Here is a tiny trained network, its code and every weight. The questions are about switching its units off for an input and a target symbol, where a switched-off unit gives its printed mean instead of its output.

import numpy as np


def w(rows, s, z=0):
    codes = np.array(rows[::2]) - 128.0
    scale = np.full(codes.shape[1], s)
    scale[-1] = z or s
    return codes * scale


def f(y):
    return y / 2 * (1 + np.tanh(0.7978845608 * (y + 0.044715 * y**3)))


def softmax(a):
    e = np.exp(a - a.max(-1, keepdims=True))
    return e / e.sum(-1, keepdims=True)


def log_softmax(a):
    a = a - a.max(-1, keepdims=True)
    return a - np.log(np.exp(a).sum(-1, keepdims=True))


def net(x, mask):
    ids = ['ΛΦδεζσω'.index(c) for c in x.split()]
    T = len(ids)
    res = E[ids] + P[:T]
    r = res
    for j in range(2):
        rows = slice(2 * j, 2 * j + 2)
        q, k, v = (r @ M[0][rows].T for M in (Q, K, V))
        z = softmax(np.where(np.tri(T) > 0, q @ k.T / 2**0.5, -1e9)) @ v
        o = O[0][rows]
        res = res + np.where(mask[j], z, o[:, -1]) @ o[:, :-1]
    y = f(res @ A[0][:, :-1].T + A[0][:, -1])
    res = res + np.where(mask[2:14], y, B[0][:, -1]) @ B[0][:, :-1]
    return log_softmax(res[-1] @ U[:, :-1].T + U[:, -1])


Q, K, V, O, A, B = {}, {}, {}, {}, {}, {}
E = w([
[78,105,139,107,126,143],'Λ',
[94,120,108,84,94,168],'Φ',
[85,166,130,115,144,131],'δ',
[146,140,108,111,183,58],'ε',
[89,111,157,95,78,86],'ζ',
[144,155,6,14,61,187],'σ',
[175,147,198,52,83,79],'ω',
],0.018)
P = w([
[147,40,143,126,131,166],'0',
[139,110,108,39,232,79],'1',
[174,59,124,196,71,167],'2',
[105,143,78,87,108,54],'3',
[111,116,140,169,8,188],'4',
[87,142,17,134,82,40],'5',
],0.012)
Q[0] = w([
[180,80,184,187,27,158],'H0',
[210,43,70,145,207,80],'H0',
[178,201,36,2,168,132],'H1',
[255,244,42,120,168,117],'H1',
],0.0081)
K[0] = w([
[202,191,133,115,84,110],'H0',
[116,95,178,40,214,189],'H0',
[168,41,104,35,64,175],'H1',
[237,138,81,2,148,201],'H1',
],0.0088)
V[0] = w([
[184,138,18,111,218,160],'H0',
[2,53,78,240,172,118],'H0',
[78,193,146,190,187,207],'H1',
[116,74,182,96,132,175],'H1',
],0.0086)
O[0] = w([
[48,247,122,95,99,143,142],'H0',
[81,99,232,76,127,216,50],'H0',
[204,127,101,31,87,157,2],'H1',
[134,59,67,162,76,124,181],'H1',
],0.014,0.008)
A[0] = w([
[160,107,63,196,118,189,76],'N0',
[99,132,103,142,72,241,72],'N1',
[168,138,170,97,123,202,105],'N2',
[203,61,227,125,161,145,3],'N3',
[174,62,162,154,108,217,127],'N4',
[117,158,201,67,148,108,69],'N5',
[210,154,201,35,110,128,102],'N6',
[57,107,118,150,101,131,110],'N7',
[132,122,147,59,59,252,73],'N8',
[113,118,71,111,44,198,131],'N9',
[115,66,185,136,151,156,48],'N10',
[139,163,169,177,168,121,74],'N11',
],0.014,0.013)
B[0] = w([
[167,153,192,136,133,74,204],'N0',
[99,62,133,45,180,133,178],'N1',
[169,183,152,190,187,196,129],'N2',
[130,170,69,113,198,88,135],'N3',
[141,100,247,124,99,166,176],'N4',
[131,135,74,175,52,87,126],'N5',
[142,68,4,233,37,133,127],'N6',
[189,78,110,111,139,101,241],'N7',
[215,117,133,38,155,175,153],'N8',
[122,105,108,175,112,164,247],'N9',
[96,71,58,212,135,123,141],'N10',
[143,127,86,145,51,74,128],'N11',
],0.017,0.014)
U = w([
[76,122,123,1,251,34,239],'Λ',
[95,71,50,149,75,115,154],'Φ',
[189,173,112,133,154,173,144],'δ',
[165,106,84,162,223,137,13],'ε',
[57,117,171,236,151,149,122],'ζ',
[193,171,132,209,145,151,139],'σ',
[134,77,121,111,57,106,7],'ω',
],0.0087,0.013)

Each question gives the input, a string of symbols that net reads in full, and the target symbol t.
The units are the heads (2 rows each of Q, K, V and O) and the neurons (one row each of A and B). Each row of codes is followed by its name. A weight is (code - 128) times the scale printed after its matrix; where a second scale follows, it is the last column's (O, A, B and U).
mask holds one flag per unit, heads first, then neurons. A switched-off unit (its flag False) gives its mean, the last column of its rows in O or B, instead of its output. The means were averaged over made-up inputs and are rounded, as every weight is.
A unit's drop is (log p(t) with every unit on - log p(t) with that unit switched off) / (log p(t) with every unit on - log p(t) with every unit switched off).
The circuit of an input: a set's keep is (log p(t) with only the set's units on - log p(t) with every unit switched off) / (log p(t) with every unit on - log p(t) with every unit switched off). Starting from the 12 units with the biggest drops (on a tie, the unit counted first), units are removed one at a time, each time the one whose removal leaves the highest keep (on an exact tie, the one counted first), for as long as the keep stays at least 0.8.
units of the circuit, in order: the units of the circuit, biggest drop first
most important unit: the unit with the biggest drop
k most important neurons: the k neurons with the biggest drops, biggest first
heads that matter: for each layer, one digit per head in row order, 1 if its drop is at least 0.15 and else 0, layers parted by /
drop when u is switched off: that unit's drop, to one decimal
input ζ σ Φ Φ Φ, target ω: most important unit -> H0
input σ Φ ε, target Φ: heads that matter -> 11
input σ Φ δ ζ Φ, target ζ: heads that matter -> 10
input Φ σ ε δ Λ, target Λ: heads that matter -> 10
input Φ Φ Φ Λ Λ, target ω: 4 most important neurons -> (N4 N8 N1 N10)
input σ Φ Φ Λ Λ, target ω: units of the circuit, in order -> (H0 H1 N4 N8)
input Φ δ ζ, target ζ: units of the circuit, in order -> (H0 N4)
input δ Λ δ, target δ: units of the circuit, in order -> (H1 N8 H0)
input Φ Φ δ Φ Λ, target δ: 3 most important neurons -> (N8 N2 N4)
input δ Φ Φ, target δ: 4 most important neurons -> (N8 N9 N2 N4)
input δ ω ε, target σ: units of the circuit, in order -> (H0 N0)
input Φ Φ δ, target δ: units of the circuit, in order -> (H1 H0 N8)
input δ Λ Φ, target δ: 4 most important neurons -> (N8 N2 N9 N4)
input σ σ ε ζ Φ ε, target Φ: most important unit -> N11
input Φ Φ ω σ σ, target σ: 2 most important neurons -> (N0 N1)
input Φ δ Λ δ, target Φ: 2 most important neurons -> (N1 N0)
input Φ σ δ, target Φ: units of the circuit, in order -> (H0 N0 H1 N4)
input σ Φ ω Φ Λ, target σ: units of the circuit, in order -> (H0 N0)
input ω σ ε δ Λ, target Λ: units of the circuit, in order -> (H0 N1)
input ζ Φ ε Φ Φ, target Λ: 2 most important neurons -> (N1 N8)
input Φ ω δ, target σ: most important unit -> N1
input ζ δ ω ε Λ, target σ: 2 most important neurons -> (N1 N0)
input Φ ζ Λ, target ζ: 3 most important neurons -> (N4 N10 N8)
input Λ Λ ζ ω ζ, target σ: drop when N1 is switched off -> 0.2
input Φ Φ ζ Φ Φ, target ζ: drop when H0 is switched off -> 2.0
input σ Λ ε Φ δ, target Λ: drop when H0 is switched off -> 0.8
input Λ Φ Λ Φ Φ σ, target Λ: drop when H1 is switched off -> 2.0
input Φ ζ δ, target ζ: most important unit -> H0
